Here is a tiny trained network, its code and every weight. The questions are about switching its units off for an input and a class, where a switched-off unit gives its printed mean instead of its output.

import numpy as np


def w(rows, s, z=0):
    codes = np.array(rows[::2]) - 128.0
    scale = np.full(codes.shape[1], s)
    scale[-1] = z or s
    return codes * scale


def norm(h):
    return h / np.sqrt((h * h).mean(-1, keepdims=True) + 1e-5)


def f(y):
    return np.maximum(y, 0)


def log_softmax(a):
    a = a - a.max(-1, keepdims=True)
    return a - np.log(np.exp(a).sum(-1, keepdims=True))


def net(x, mask):
    res = np.array(x, float).reshape(1, 3) / 4 @ E
    u = 0
    for l in range(4):
        y = f(norm(res) @ A[l][:, :-1].T + A[l][:, -1])
        res = res + np.where(mask[u : u + 6], y, B[l][:, -1]) @ B[l][:, :-1]
        u += 6
    return log_softmax(norm(res)[-1] @ U[:, :-1].T + U[:, -1])


A, B = {}, {}
E = w([
[83,220,67,39,197,32],'x0',
[104,210,205,185,185,153],'x1',
[134,204,189,53,2,164],'x2',
],0.0077)
A[0] = w([
[80,163,172,146,248,187,66],'0.n0',
[113,81,88,206,207,46,7],'0.n1',
[130,52,57,104,100,77,38],'0.n2',
[108,102,147,106,147,123,28],'0.n3',
[145,63,141,158,177,161,171],'0.n4',
[76,155,94,55,196,79,3],'0.n5',
],0.011,0.0033)
B[0] = w([
[230,125,132,129,130,69,238],'0.n0',
[79,100,55,99,69,65,254],'0.n1',
[251,128,153,112,130,105,203],'0.n2',
[106,133,146,123,144,96,128],'0.n3',
[89,77,86,157,108,109,211],'0.n4',
[103,102,119,128,172,205,237],'0.n5',
],0.014,0.0077)
A[1] = w([
[128,180,153,106,99,231,44],'1.n0',
[200,169,178,76,50,97,114],'1.n1',
[156,212,123,238,132,101,137],'1.n2',
[98,73,161,93,105,96,36],'1.n3',
[161,58,99,246,44,173,37],'1.n4',
[123,107,86,103,110,137,4],'1.n5',
],0.011,0.0029)
B[1] = w([
[64,95,129,207,97,27,185],'1.n0',
[123,168,52,158,97,19,244],'1.n1',
[254,67,48,161,134,117,179],'1.n2',
[111,119,205,207,125,163,151],'1.n3',
[117,205,122,79,235,239,254],'1.n4',
[151,145,114,198,106,174,162],'1.n5',
],0.0076,0.0068)
A[2] = w([
[93,109,136,186,111,229,4],'2.n0',
[186,82,122,72,134,116,85],'2.n1',
[99,126,29,109,209,99,145],'2.n2',
[125,153,113,6,214,84,29],'2.n3',
[164,132,113,89,104,150,65],'2.n4',
[121,84,173,112,160,218,147],'2.n5',
],0.011,0.0038)
B[2] = w([
[105,178,161,126,190,134,148],'2.n0',
[185,201,150,178,90,102,179],'2.n1',
[60,133,213,132,89,201,254],'2.n2',
[164,137,161,167,156,208,181],'2.n3',
[141,140,83,102,172,126,142],'2.n4',
[78,254,124,36,148,140,155],'2.n5',
],0.009,0.011)
A[3] = w([
[171,158,234,74,89,166,2],'3.n0',
[36,136,115,153,10,69,128],'3.n1',
[233,135,153,144,163,62,183],'3.n2',
[168,63,12,136,182,171,1],'3.n3',
[146,114,187,94,131,254,134],'3.n4',
[28,251,50,107,84,39,30],'3.n5',
],0.0084,0.0018)
B[3] = w([
[68,75,139,36,117,112,171],'3.n0',
[85,9,67,152,145,42,253],'3.n1',
[236,170,183,89,131,132,246],'3.n2',
[110,169,254,103,97,80,215],'3.n3',
[77,180,99,140,161,163,241],'3.n4',
[71,60,145,128,107,121,237],'3.n5',
],0.0088,0.0055)
U = w([
[64,88,140,156,97,85,247],'0',
[78,206,163,128,167,216,27],'1',
[249,173,160,122,115,113,76],'2',
],0.016,0.0015)

Each question gives the input, the list of numbers given to net, and the class t.
The units are the neurons (one row each of A and B). Each row of codes is followed by its name. A weight is (code - 128) times the scale printed after its matrix; where a second scale follows, it is the last column's (A, B and U).
mask holds one flag per neuron, layer by layer. A switched-off neuron (its flag False) gives its mean, the last column of its row in B, instead of its output. The means were averaged over made-up inputs and are rounded, as every weight is.
A unit's drop is (log p(t) with every unit on - log p(t) with that unit switched off) / (log p(t) with every unit on - log p(t) with every unit switched off).
The circuit of an input: a set's keep is (log p(t) with only the set's units on - log p(t) with every unit switched off) / (log p(t) with every unit on - log p(t) with every unit switched off). Starting from the 12 units with the biggest drops (on a tie, the unit counted first), units are removed one at a time, each time the one whose removal leaves the highest keep (on an exact tie, the one counted first), for as long as the keep stays at least 0.8.
circuit, biggest first: the units of the circuit, biggest drop first
top k neurons: the k neurons with the biggest drops, biggest first
top k neurons in layer l: the k neurons of layer l with the biggest drops, biggest first
drop when u is switched off: that unit's drop, to one decimal
input [3,0,-1], class 1: circuit, biggest first -> [0.n5]
input [-8,1,8], class 0: top 2 neurons in layer 1 -> [1.n0 1.n1]
input [-7,-8,0], class 2: top 2 neurons in layer 2 -> [2.n2 2.n1]
input [-8,-8,-3], class 1: top 2 neurons -> [1.n4 0.n0]
input [-8,6,8], class 0: top 2 neurons -> [1.n0 0.n5]
input [-7,3,-6], class 1: top 2 neurons -> [1.n4 1.n1]
input [-6,-4,8], class 0: top 2 neurons -> [0.n5 1.n1]
input [-3,6,6], class 0: top 2 neurons -> [1.n0 0.n2]
input [0,8,-7], class 2: top 3 neurons in layer 1 -> [1.n2 1.n1 1.n0]
input [-7,-3,8], class 0: top 3 neurons -> [0.n5 1.n1 1.n0]
input [2,6,-5], class 2: top 2 neurons -> [0.n0 3.n2]
input [-7,1,-6], class 1: top 2 neurons in layer 1 -> [1.n4 1.n1]
input [-4,5,-1], class 2: top 3 neurons -> [0.n0 0.n5 1.n2]
input [4,-7,0], class 2: circuit, biggest first -> [0.n2]
input [1,-8,-7], class 2: top 3 neurons -> [0.n2 2.n1 1.n0]
input [-7,4,8], class 0: top 3 neurons -> [1.n0 0.n5 0.n0]
input [-3,8,-7], class 2: top 2 neurons in layer 0 -> [0.n0 0.n5]
input [-4,-1,6], class 0: drop when 0.n0 is switched off -> 0.1
input [-3,-5,8], class 0: drop when 0.n0 is switched off -> 0.1
input [3,-7,-2], class 2: circuit, biggest first -> [0.n2]
input [5,1,-2], class 1: drop when 0.n5 is switched off -> 0.9
